Below are the code and all the weights of a small trained network. Each question names an input and a class and asks about switching units off, where a switched-off unit gives its printed mean instead of its output.

import numpy as np


def w(rows, s, z=0):
    codes = np.array(rows[::2]) - 128.0
    scale = np.full(codes.shape[1], s)
    scale[-1] = z or s
    return codes * scale


def f(y):
    return np.maximum(y, 0)


def log_softmax(a):
    a = a - a.max(-1, keepdims=True)
    return a - np.log(np.exp(a).sum(-1, keepdims=True))


def net(x, mask):
    res = np.array(x, float).reshape(1, 6) / 4 @ E
    y = f(res @ A[0][:, :-1].T + A[0][:, -1])
    res = res + np.where(mask, y, B[0][:, -1]) @ B[0][:, :-1]
    return log_softmax(res[-1] @ U[:, :-1].T + U[:, -1])


A, B = {}, {}
E = w([
[111,217,148,90,142,109,55,39,137,88],'x0',
[237,118,132,97,83,160,116,161,183,161],'x1',
[154,177,2,169,104,98,95,217,196,122],'x2',
[190,86,113,76,186,109,35,133,71,177],'x3',
[90,164,143,214,113,105,30,177,62,191],'x4',
[193,157,141,133,82,104,230,92,95,86],'x5',
],0.0092)
A[0] = w([
[77,202,112,149,124,125,109,163,125,126,194],'n0',
[109,128,151,170,156,112,134,84,115,109,100],'n1',
[111,87,119,85,150,110,112,64,85,114,49],'n2',
[148,41,172,114,118,130,136,122,144,145,164],'n3',
[149,126,194,120,122,138,161,95,182,136,160],'n4',
[159,111,137,71,172,132,128,41,114,112,205],'n5',
[128,129,111,130,116,78,154,113,108,170,142],'n6',
[130,91,162,138,172,159,146,93,101,106,65],'n7',
[112,108,116,111,173,113,99,71,78,95,140],'n8',
[106,120,139,57,192,88,114,58,60,113,150],'n9',
[253,40,113,131,135,122,207,182,81,137,73],'n10',
[208,119,175,93,115,129,168,124,175,127,185],'n11',
[97,154,116,117,133,126,123,134,107,136,25],'n12',
[99,194,93,144,116,128,148,88,118,100,79],'n13',
[76,76,166,150,92,130,164,147,112,125,136],'n14',
[29,34,140,126,144,146,228,148,133,137,133],'n15',
[143,149,147,76,127,136,143,42,131,127,255],'n16',
[149,158,105,141,122,94,150,147,92,132,89],'n17',
[182,162,118,101,110,116,111,112,172,114,97],'n18',
[122,73,148,160,128,137,193,155,137,131,172],'n19',
[81,79,156,170,154,143,52,171,123,158,169],'n20',
[215,129,30,118,128,128,128,189,142,123,212],'n21',
[77,223,107,166,94,150,175,90,129,128,145],'n22',
[149,88,146,97,137,127,101,183,95,133,211],'n23',
[108,180,163,157,139,87,150,99,144,116,118],'n24',
],0.011,0.0027)
B[0] = w([
[107,184,77,156,154,69,88,146,136,75,201],'n0',
[118,171,124,137,164,114,134,114,126,103,169],'n1',
[129,161,180,148,146,125,146,108,163,205,183],'n2',
[116,111,139,110,125,127,142,101,84,124,188],'n3',
[116,100,119,63,119,172,95,112,142,81,189],'n4',
[148,194,189,148,95,179,158,69,121,178,215],'n5',
[109,111,111,140,114,104,128,138,151,132,149],'n6',
[142,138,158,109,171,127,127,121,146,163,179],'n7',
[142,183,155,153,155,117,128,87,143,204,188],'n8',
[126,203,195,180,151,160,141,71,147,231,224],'n9',
[148,109,63,228,37,131,237,146,56,168,240],'n10',
[144,98,80,99,53,213,120,121,126,72,215],'n11',
[133,140,147,115,72,127,101,162,135,113,142],'n12',
[112,165,152,149,122,100,128,115,109,75,181],'n13',
[64,88,132,98,185,113,155,116,99,114,185],'n14',
[62,30,222,68,225,89,187,151,107,102,228],'n15',
[150,156,169,116,89,217,95,65,145,117,211],'n16',
[126,154,88,138,128,106,159,144,144,108,156],'n17',
[136,104,114,73,141,175,113,141,191,88,182],'n18',
[138,45,137,100,172,121,176,129,90,119,195],'n19',
[90,82,70,92,103,131,21,155,99,180,221],'n20',
[249,96,144,125,167,74,126,221,233,140,249],'n21',
[125,196,136,153,123,70,146,99,81,39,211],'n22',
[91,126,82,170,108,148,132,139,103,175,185],'n23',
[79,187,123,134,90,122,138,109,117,97,176],'n24',
],0.014,0.013)
U = w([
[108,186,108,164,117,92,93,110,119,75,8],'0',
[163,130,125,79,61,200,115,92,146,87,43],'1',
[147,178,158,148,128,166,102,78,146,182,251],'2',
[94,117,76,139,126,123,7,148,106,183,160],'3',
[192,92,81,190,76,136,171,153,111,158,9],'4',
[101,81,144,110,163,129,146,121,96,133,77],'5',
[187,149,98,146,157,93,86,165,207,133,154],'6',
],0.012,0.0011)

Each question gives the input, the list of numbers given to net, and the class t.
The units are the neurons (one row each of A and B). Each row of codes is followed by its name. A weight is (code - 128) times the scale printed after its matrix; where a second scale follows, it is the last column's (A, B and U).
mask holds one flag per neuron, in row order. A switched-off neuron (its flag False) gives its mean, the last column of its row in B, instead of its output. The means were averaged over made-up inputs and are rounded, as every weight is.
A unit's drop is (log p(t) with every unit on - log p(t) with that unit switched off) / (log p(t) with every unit on - log p(t) with every unit switched off).
The circuit of an input: a set's keep is (log p(t) with only the set's units on - log p(t) with every unit switched off) / (log p(t) with every unit on - log p(t) with every unit switched off). Starting from the 12 units with the biggest drops (on a tie, the unit counted first), units are removed one at a time, each time the one whose removal leaves the highest keep (on an exact tie, the one counted first), for as long as the keep stays at least 0.8.
circuit, biggest first: the units of the circuit, biggest drop first
k most important neurons: the k neurons with the biggest drops, biggest first
drop when u is switched off: that unit's drop, to one decimal
input [1,-2,0,-7,-2,8], class 0: 3 most important neurons	(n22 n13 n24)
input [7,6,-1,5,-2,4], class 1: circuit, biggest first	(n11)
input [-8,0,-8,7,-7,4], class 4: 2 most important neurons	(n10 n11)
input [-1,-6,5,8,1,0], class 3: 4 most important neurons	(n20 n23 n22 n18)
input [0,0,6,-3,5,1], class 6: circuit, biggest first	(n21 n10)
input [4,0,7,-7,-8,-2], class 0: 2 most important neurons	(n22 n13)
input [-2,6,2,-7,7,-2], class 6: 2 most important neurons	(n10 n23)
input [7,5,-7,-7,-2,-7], class 1: 2 most important neurons	(n4 n16)
input [-1,-1,5,-6,1,-6], class 0: 2 most important neurons	(n22 n0)
input [-3,4,-5,-1,4,-2], class 5: 3 most important neurons	(n0 n14 n3)
input [-3,3,8,-3,-7,-3], class 6: 2 most important neurons	(n21 n18)
input [8,5,-7,-5,8,7], class 0: 2 most important neurons	(n22 n24)
input [1,-7,-6,-3,-4,-7], class 2: 2 most important neurons	(n9 n8)
input [-2,-1,8,-8,7,-4], class 0: circuit, biggest first	(n22)
input [1,0,-8,1,-4,5], class 2: drop when n9 is switched off	0.1
input [8,-1,-2,2,8,-6], class 3: drop when n20 is switched off	1.7
input [-8,-1,6,-8,8,3], class 0: drop when n22 is switched off	0.6
input [-2,0,8,-3,8,-2], class 6: drop when n21 is switched off	1.9
